Each row has a class, written after it.
243  11  -145  -65  -268  -156  25  -113  -59  -37  -259  -70  126  -158  147  17  -95  38  -314  103  71  241  -26  -71  34  -71  62  -21  58  201  -134  93  17  -198  39  132  201  113  145  75  167  -209  -159  -57
(176)
-49  249  266  -153  -98  -60  -226  -95  -341  -140  -193  -128  145  -69  112  61  -80  70  -45  140  -67  448  -74  211  -35  -115  -40  -173  -101  -98  170  -63  -3  -378  2  64  131  -4  222  176  368  70  -120  -159
(165)
222  -18  -46  -213  -121  -279  -12  -164  59  279  -355  36  6  -204  508  -62  23  -24  -190  -56  307  376  -39  61  -234  -109  270  191  7  421  -154  105  220  -224  -6  38  299  36  -2  76  35  -12  -248  -93
(66)
27  -113  -239  352  -259  -28  69  75  -125  -156  -139  -1  -14  38  39  33  -178  2  -144  -83  41  225  -69  41  30  -162  307  -10  -243  111  -10  -44  48  -166  46  195  167  -124  -17  109  191  247  40  68
(43)
-30  -310  -340  354  -70  73  39  -150  -88  -96  -28  30  281  -150  -413  -47  -284  -13  -123  -185  76  -175  17  -269  322  -43  39  -53  -166  66  -154  36  -20  118  151  215  -318  -122  -5  -166  -51  120  181  122
(165)
-534  -210  -34  237  640  137  -113  64  -2  174  -64  174  160  -27  -146  -245  -332  342  299  -104  -273  345  -27  123  399  174  312  159  -47  -468  -89  169  -232  -482  -400  119  -219  -67  132  22  -673  -191  37  249
(175)
-87  248  56  101  8  -28  -6  21  8  -228  -162  -128  -123  6  59  -127  -143  74  280  150  -196  214  167  91  -69  -6  101  -143  -25  -104  -68  -117  -43  -144  -212  66  266  34  175  74  78  73  -36  -53
(176)
-22  92  -240  405  191  29  -213  121  217  -208  244  37  -69  132  -498  32  80  150  110  -133  -10  -83  7  71  373  179  -99  24  -69  -167  20  329  -6  -147  -296  129  -258  -14  -144  -79  -117  6  32  40
(175)
60  206  -106  63  -184  -212  13  -135  57  22  -230  -40  -163  -120  304  202  3  -136  -385  -177  -120  184  -26  -31  207  -393  -138  94  11  35  -422  -37  0  -165  106  265  126  -83  7  272  222  28  -273  0
(165)
87  -42  -205  -84  -171  59  254  -79  206  -82  -109  10  95  -1  -16  -15  -371  -66  -14  -168  -10  -40  90  -325  55  126  50  23  160  234  -84  -57  -63  52  -19  -49  206  -114  -62  -72  -292  -10  311  136
(101)
199  108  15  -130  112  -10  -81  -132  -1  175  -7  -60  -36  -51  73  35  89  -106  -213  -54  -111  23  21  -53  -116  -41  -174  -128  -13  -53  -132  -146  -26  20  -4  -44  -35  -78  93  -78  334  -179  151  -154
(86)
-129  -202  -150  -228  91  14  498  14  -354  339  106  37  399  -122  -103  135  404  -164  -366  -54  -254  -560  -215  123  -148  49  -283  -316  7  -391  -72  -135  -317  786  281  241  -141  513  172  -183  158  -79  -243  -250
(66)
-237  -249  -154  145  -35  -205  148  -179  -319  301  -386  238  132  -199  147  -59  -458  137  -177  -146  -338  320  -3  125  481  -181  233  66  63  126  -155  91  -305  -363  107  377  -19  -119  84  -11  -252  206  214  101
(176)
223  -98  -101  164  43  125  -241  -111  59  -219  -178  22  118  27  -254  -73  291  34  200  -121  9  112  160  36  129  -29  56  85  -120  -63  -137  170  -150  -277  -76  43  -284  -201  -53  86  -53  159  -222  43
(175)
-70  -49  40  -88  -29  -34  27  134  33  42  192  -46  509  -42  -211  -277  -126  99  -116  7  -63  -169  -100  -190  33  130  -153  80  -42  34  149  37  -378  245  -214  -396  -281  233  25  -54  -95  -209  148  65
(66)
-478  43  -202  -103  403  451  18  -23  62  312  -125  -58  -189  -5  336  -298  -75  293  -19  159  145  491  -153  -214  -78  229  -358  -57  220  -204  49  -202  65  -217  -149  -58  -203  172  168  36  -218  -479  223  281
(175)
290  19  78  118  -176  82  -199  -249  -208  -193  4  -105  83  16  45  15  211  -94  -201  10  188  191  -90  -123  -157  96  -50  -133  -355  77  -208  -55  105  -1  165  34  -161  153  160  61  527  -56  -222  -188
(43)
206  99  101  -92  -481  -192  -37  76  -152  -202  -49  -133  286  35  127  242  -19  15  -107  246  -114  299  -1  194  -5  -187  187  -113  -96  7  40  -49  182  -388  -218  8  249  158  -19  94  182  -147  8  -168
(100)
-432  -61  -166  -17  100  3  234  -116  231  489  81  -78  136  -66  -178  -124  -179  -32  -20  199  20  36  163  179  59  380  -113  -165  228  -354  46  -373  153  54  47  97  -439  -65  25  31  23  51  -136  -154
(165)
-99  68  119  -125  206  183  189  -162  246  -533  365  63  -206  445  0  -183  -5  -43  -194  -189  360  140  -316  -307  -259  113  180  168  31  102  2  31  212  113  -21  -299  -12  -62  16  -189  -38  -316  -23  -14
(165)
545  -86  297  -92  -467  50  -206  -210  -376  280  107  -7  269  -194  5  490  424  -16  559  167  -214  70  -121  291  248  264  161  3  187  -353  -83  -301  146  36  316  218  -120  200  -251  -21  121  405  -347  -199
(66)
-488  -33  -164  -211  288  -41  330  105  90  576  159  260  163  57  387  -129  214  74  -428  -332  -21  83  56  -144  95  270  -334  -20  29  -189  -134  -39  -454  39  -35  -164  -85  457  -54  18  -604  -455  39  -81
(175)
-62  -141  131  51  49  210  -166  -5  163  204  70  -103  -163  22  -58  39  -150  -181  509  83  -216  -92  -65  269  -107  422  67  83  546  -76  199  -49  48  109  103  -23  -107  -213  28  57  -63  239  -217  -110
(175)
58  71  -56  -15  120  39  -354  -75  23  -525  -22  -139  155  -85  -86  -25  -121  -18  -88  137  229  309  -198  69  -203  -279  -215  -88  -118  -9  80  92  125  -100  -312  44  -260  -176  180  128  382  -212  149  49
(100)
-90  -55  -43  6  -153  -138  -57  -87  -26  267  -440  -30  107  -197  130  35  -92  89  -3  -56  -310  -3  211  72  33  -250  -132  -38  228  203  -171  142  -200  -147  24  192  185  -126  274  119  41  -196  -40  -68
(86)
41  -174  -16  -224  -135  91  94  19  -246  -187  -127  138  34  82  560  -17  215  79  -49  -77  96  567  -261  20  -90  -223  47  19  24  73  112  139  -132  -272  -6  32  250  134  235  14  -11  -450  153  108
(86)
-236  139  -48  -18  182  -80  250  134  117  -466  133  -53  122  298  247  -146  -77  160  -83  54  145  574  -129  -125  -83  -115  11  85  -28  -30  81  -115  65  -221  -307  77  -77  -11  -10  243  -161  -291  169  313
(165)
-204  -3  -223  -76  -68  318  78  -222  27  219  -372  54  -446  -157  249  112  -391  4  39  -72  -395  107  -75  -90  43  10  50  -53  311  70  252  -62  -166  -89  136  40  335  -218  85  19  -170  325  155  -26
(100)
-349  -36  -126  -257  183  426  88  -195  -102  -23  -432  141  -296  -4  278  -94  -390  -4  261  -153  -20  521  -206  -154  -21  -67  -93  73  212  90  108  155  -178  -152  -35  2  61  -184  152  -56  -367  102  313  286
(165)
-64  -254  182  -115  -249  182  120  -283  -112  175  -285  142  16  -96  -158  192  22  -13  247  -132  -57  224  -238  248  57  434  181  141  233  -117  83  163  125  -38  70  260  135  141  91  -29  -304  231  -394  -169
(100)
-274  -3  232  -360  471  276  -264  3  -103  18  -248  147  62  -5  -36  115  -222  55  258  -27  -272  392  -202  3  62  -18  25  163  328  -151  277  286  -255  -280  -120  -131  -254  -103  243  175  -615  -108  227  85
(43)
-173  -174  -296  125  -140  -158  344  -12  -119  122  -77  66  267  -67  53  50  -209  -52  -246  -197  78  74  -84  145  80  -43  -114  -157  -211  -68  -90  -32  41  147  2  284  19  18  -82  -48  232  242  27  14
(101)
-167  -27  -139  -164  -322  -271  256  382  171  -378  144  72  292  213  -350  133  -49  114  52  167  -121  -56  -203  500  -2  -338  124  -98  36  -71  396  339  28  78  -447  -88  -8  -12  36  -222  -145  -181  152  -102
(66)
239  99  -22  2  427  302  -353  -206  -1  -213  -197  39  -404  -60  97  -70  232  92  389  -120  180  331  -165  -91  -8  92  137  165  -38  99  138  110  59  -282  170  271  -220  -276  -13  139  32  491  -197  282
(43)
-241  -72  203  -57  189  160  149  -112  -67  -135  209  117  -33  369  35  -121  -266  3  -244  -198  205  23  -116  -315  -131  57  -217  83  47  150  -4  392  -30  212  176  -174  33  178  -124  -114  -138  -312  284  -3
(176)
271  -111  46  -135  -432  -118  144  337  -21  -84  211  -87  634  81  -142  273  -166  -32  -263  253  -53  215  17  65  83  -231  93  -16  -24  -255  357  -152  44  -136  -228  -205  -211  124  -217  -32  -325  -411  446  -148
(175)
90  -28  261  14  -403  -375  47  -47  -237  -101  -64  48  415  7  -99  168  64  45  -396  -68  -77  -140  -116  330  -95  -263  -22  -79  -113  200  5  102  -102  195  42  24  178  29  186  -70  468  -185  -351  -307
(100)
-282  149  -470  -115  46  -85  271  -235  -4  -341  -135  7  -25  -226  42  -312  -87  95  -281  -140  191  124  -63  -226  18  -264  -95  -87  -226  56  -12  -35  -80  34  -191  -6  65  104  278  -176  131  154  8  79
(165)
-474  -242  91  -341  11  124  136  -196  27  70  -53  219  227  21  -264  7  130  -98  -135  -516  -235  -273  -420  -94  52  6  -388  106  464  97  -77  348  -356  370  286  -31  -216  41  174  -9  -336  -63  11  -100
(165)
-203  112  80  350  326  -194  -2  67  94  -91  31  55  -351  279  190  -146  8  133  82  -38  -3  252  235  -30  147  9  66  323  -31  -8  -190  -7  62  -103  -131  -100  -84  -167  25  92  -350  66  -280  232
(66)
-6  -54  184  193  80  231  -323  134  30  109  -110  -72  -177  177  -179  239  -217  -21  187  161  -27  192  -121  183  -55  -40  -37  217  204  -41  145  287  142  -125  -123  -5  -183  -126  40  53  74  -249  203  -147
(66)
-104  -292  57  13  186  259  12  -162  -139  -176  -175  223  -140  -19  -145  -74  179  -12  125  -259  -67  135  -310  -149  103  72  143  171  -28  3  256  405  -203  75  145  176  -151  16  191  -110  -521  125  -78  9
(165)
176  77  75  -110  -19  -160  67  -76  -114  -50  46  -130  197  18  126  91  -33  -86  25  227  154  256  142  223  -144  126  180  -68  49  -76  -25  -248  244  -200  -141  204  -40  -12  -17  56  158  56  -219  -85
(86)
513  187  311  -148  -518  -216  212  470  -475  -296  158  -99  879  35  287  452  161  -224  -486  26  -116  70  -93  304  158  -217  15  -613  -553  -271  433  -128  -218  -51  98  159  146  411  68  -140  -22  -490  -162  -496
(165)
440  50  132  -5  -362  -198  -60  -100  -197  -108  -174  -108  333  -114  -169  194  -94  -45  -154  -11  43  148  -40  74  73  -96  69  -72  -89  90  -24  6  228  -14  110  151  54  -40  59  -122  380  70  -36  -181
(101)
-472  -40  -162  230  348  -286  221  -7  -6  -10  305  208  -452  94  255  25  203  98  -249  -185  17  -64  -292  244  39  -14  122  84  -194  -60  -107  84  157  128  -138  244  200  289  56  -6  -40  198  -352  -45
(175)
-118  92  17  259  63  204  -143  -283  -92  -116  -318  129  -220  37  280  -84  -379  -88  1  -216  -39  421  -281  59  120  -234  -65  124  -13  214  -160  342  -78  -288  -223  232  39  -250  -38  90  38  83  210  148
(43)
100  -343  -104  150  -69  -222  288  134  -120  -488  47  227  570  153  46  -40  111  -107  -573  -195  20  64  -81  -147  77  -400  267  31  -247  219  6  62  -287  164  -21  2  -520  -76  -23  -47  -230  -251  -111  132
(100)
390  -59  41  -147  -670  -327  230  504  3  565  8  -71  433  81  235  473  249  0  309  203  -68  -249  415  215  111  96  53  30  324  165  67  170  -107  -123  126  96  730  448  -210  77  -274  -560  -43  -154
(165)
142  51  179  26  -241  55  -144  -120  -122  -88  30  -46  9  139  163  117  -126  -55  -200  73  -165  326  -36  -121  131  -19  265  83  58  26  -281  -158  -10  -315  74  -75  64  89  -20  186  155  -195  53  -52
(100)
-176  -344  37  72  -27  -31  513  -250  -64  -292  537  249  122  409  -107  -4  -24  -78  -355  -267  95  -59  -437  -201  226  117  208  222  -201  -59  -364  247  24  336  62  44  -45  423  -120  -79  -36  -234  -31  105
(165)
-185  241  -130  -105  141  133  12  -153  -139  89  -195  -57  -310  45  197  -199  -101  268  85  214  -312  440  34  -166  7  103  98  -120  315  -84  -31  -254  -152  -238  93  28  257  -79  99  95  -95  121  203  126
(176)
379  -214  337  -17  63  -1  73  -87  59  87  -112  -51  247  41  175  22  -177  -254  -28  -29  60  -11  13  -17  -102  97  416  127  145  272  -39  -422  149  187  428  88  -239  -303  -246  359  -221  395  -251  136
(66)
0  36  348  337  -40  236  -196  -85  131  -327  572  15  95  406  -779  35  299  -153  280  109  -405  -438  -9  115  235  337  -116  -100  153  -573  -196  -157  -58  302  -215  -289  -500  -223  -207  -173  -119  -76  -93  -130
(100)
161  -373  223  -376  21  -97  -233  188  -258  534  102  223  763  -244  190  256  -33  -101  175  22  -102  120  -157  372  261  159  81  -124  52  -124  22  209  -189  -259  -110  -115  -223  418  19  -79  -140  -586  195  -86
(175)
370  -304  414  283  -160  -370  -326  289  36  383  -150  189  478  -144  -216  443  -105  -61  155  -188  -302  14  -14  491  594  -151  369  330  -60  -166  -259  135  89  -326  -178  -77  -234  -225  29  -79  -279  -304  -267  -126
(66)
135  273  189  6  -294  29  74  -113  -155  -259  100  -51  -46  303  281  13  74  -113  29  -143  -210  74  63  -164  15  68  154  113  327  204  -108  -3  -197  -164  207  -111  436  128  -29  114  67  36  -13  -114
(43)
140  258  -130  107  -287  -224  -38  -67  -4  -170  -139  -63  -99  24  199  64  36  154  -316  43  24  351  56  -66  22  -287  -131  56  0  106  44  98  67  -333  -68  115  231  -174  -98  106  470  -47  -3  11
(101)
-4  -57  -207  -92  -129  147  -137  -242  137  -41  -168  -36  78  -45  -53  -198  -176  100  -32  -158  203  192  -168  -162  98  -37  -16  162  -55  312  -9  243  7  -279  14  -112  -59  -44  -6  148  22  242  187  80
(43)
-117  -150  266  -58  516  77  210  -78  -602  -16  216  133  320  219  861  32  -390  -67  215  272  -215  698  23  2  2  233  294  -166  -47  -319  173  -321  -134  -335  -156  -38  59  157  -180  197  -353  -24  307  197
(176)
91  -211  -93  260  -175  212  -187  -107  54  -63  25  -60  112  84  -375  -55  -449  -103  307  -63  160  94  99  -46  141  322  12  -17  -95  70  -96  -8  163  -151  48  5  -227  -329  -156  -6  -65  294  336  188
(43)
561  210  -119  486  -364  -229  -29  422  -240  36  -154  -130  433  155  248  184  -107  -10  -149  209  178  577  653  -136  113  -226  -169  -129  -159  -61  -78  -91  65  -313  -315  -6  -63  -195  -329  -136  94  -616  176  209
(86)
-181  106  -191  432  -257  -187  -82  266  30  -168  -61  -3  468  -77  -745  -357  455  196  -208  -195  -345  -241  46  52  351  18  -400  -389  -460  -229  -67  -73  -386  265  -242  -252  -626  -72  384  -297  59  -22  -282  -54
(43)
231  -126  -137  -267  -401  -279  398  -278  -300  -212  215  -14  544  -217  -104  116  149  -132  10  -164  245  -351  -117  87  -100  352  -35  -254  -12  157  109  -341  13  598  347  264  263  257  -155  59  230  899  -271  -49
(101)
77  108  191  204  -19  -127  -309  -166  -150  -224  -153  -78  71  23  142  -22  -273  -121  -196  -47  45  190  108  11  159  -353  -7  74  -193  206  -249  64  -23  -391  -3  12  -41  -294  42  185  269  21  -67  10
(165)
-60  -59  90  329  -264  -556  -46  482  94  -87  349  20  128  269  -70  141  -75  -7  -405  78  133  369  5  252  273  -279  58  248  -401  -7  -21  47  24  -190  -142  -22  -479  43  -85  224  389  -269  -15  43
(165)
202  4  521  -204  62  -435  -131  172  -230  278  -69  96  273  98  406  132  -54  -23  -9  -181  -115  -41  -61  278  30  -97  149  57  93  438  -69  457  -74  -78  265  22  426  153  -20  33  -79  -152  -232  -134
(176)
-89  66  -25  28  94  -215  -110  -2  26  66  -246  -116  139  -140  156  -279  103  236  -294  -49  21  358  4  -59  84  -170  -107  -71  -181  62  -249  -222  5  -221  154  132  -166  1  217  268  66  -12  -96  52
(176)
-634  -43  -275  -11  -169  -58  477  -50  77  454  -47  177  -2  -26  -89  3  14  195  -361  -80  -251  -28  -39  158  298  44  -100  -62  217  -309  -56  -75  -86  55  -33  156  -46  249  -33  -91  -510  9  -147  -155
(175)
-116  -82  105  100  465  133  -296  -98  155  -142  119  127  -131  94  -328  -93  -152  -174  309  -498  69  -9  0  83  125  255  -172  259  -87  -152  -313  303  -29  -345  -230  61  -224  -268  -238  9  -41  266  135  276
(175)
-29  -177  128  -300  68  -116  264  -277  -155  417  149  -111  391  -43  476  5  -295  -200  38  -11  -44  13  46  -8  -86  209  -81  -54  6  65  -194  -402  -18  173  275  103  134  254  -185  375  67  412  341  -54
(101)
-372  -245  331  184  519  -412  62  270  215  58  653  226  267  265  -147  -13  333  -104  -92  -92  -68  -89  -68  374  169  178  29  55  -387  -528  100  135  56  130  -212  26  -852  -61  -51  -170  -557  -274  -454  -244
(165)
-299  65  -125  -186  226  -58  291  -47  44  15  305  101  -184  109  211  -164  287  73  -471  -157  252  75  -159  -238  50  207  -168  -74  -285  -81  -49  55  14  -17  124  161  48  480  38  -5  -192  -265  -25  23
(165)
214  -187  -88  -61  -273  -240  -10  99  -89  -112  199  -13  551  15  -310  -99  -14  7  104  -19  228  116  118  -33  167  177  169  122  127  102  -253  -157  18  -62  -138  -243  -259  76  60  -170  128  -156  100  199
(86)
-392  -152  128  199  271  -28  77  -35  25  2  -24  53  -352  282  376  117  -350  -79  -99  -92  -212  152  -143  113  62  -153  325  230  161  111  5  56  52  -5  296  77  70  -196  26  456  67  422  -252  -6
(101)
-131  213  -78  126  67  -11  -303  -6  132  -209  -128  -90  -56  -151  -91  -178  -198  -6  -212  79  -106  150  173  -36  86  -182  -82  -175  -233  -59  -110  -89  -210  -208  -262  -93  -110  -26  337  119  148  -266  196  -104
(100)
-87  -153  -41  319  -160  106  11  80  104  -11  103  96  193  64  -316  77  -390  -103  13  -170  -101  -63  42  178  293  100  -113  -104  -155  -163  -2  111  -120  -53  -209  81  -264  -113  -169  -138  -169  -89  257  -31
(175)
84  -210  22  -600  379  159  -94  -265  74  156  118  200  43  -87  481  105  23  -324  -488  -367  99  -15  -611  -92  -83  17  -3  116  67  176  -237  305  -193  19  155  -122  -61  244  4  168  -142  -220  -132  -87
(175)
-562  -239  -44  -61  62  -187  280  78  11  424  229  181  138  33  -462  181  -280  206  -35  -26  -105  -256  -194  304  414  113  -26  223  303  -194  30  202  -40  277  91  128  -332  308  18  -121  -270  137  -50  -132
(176)
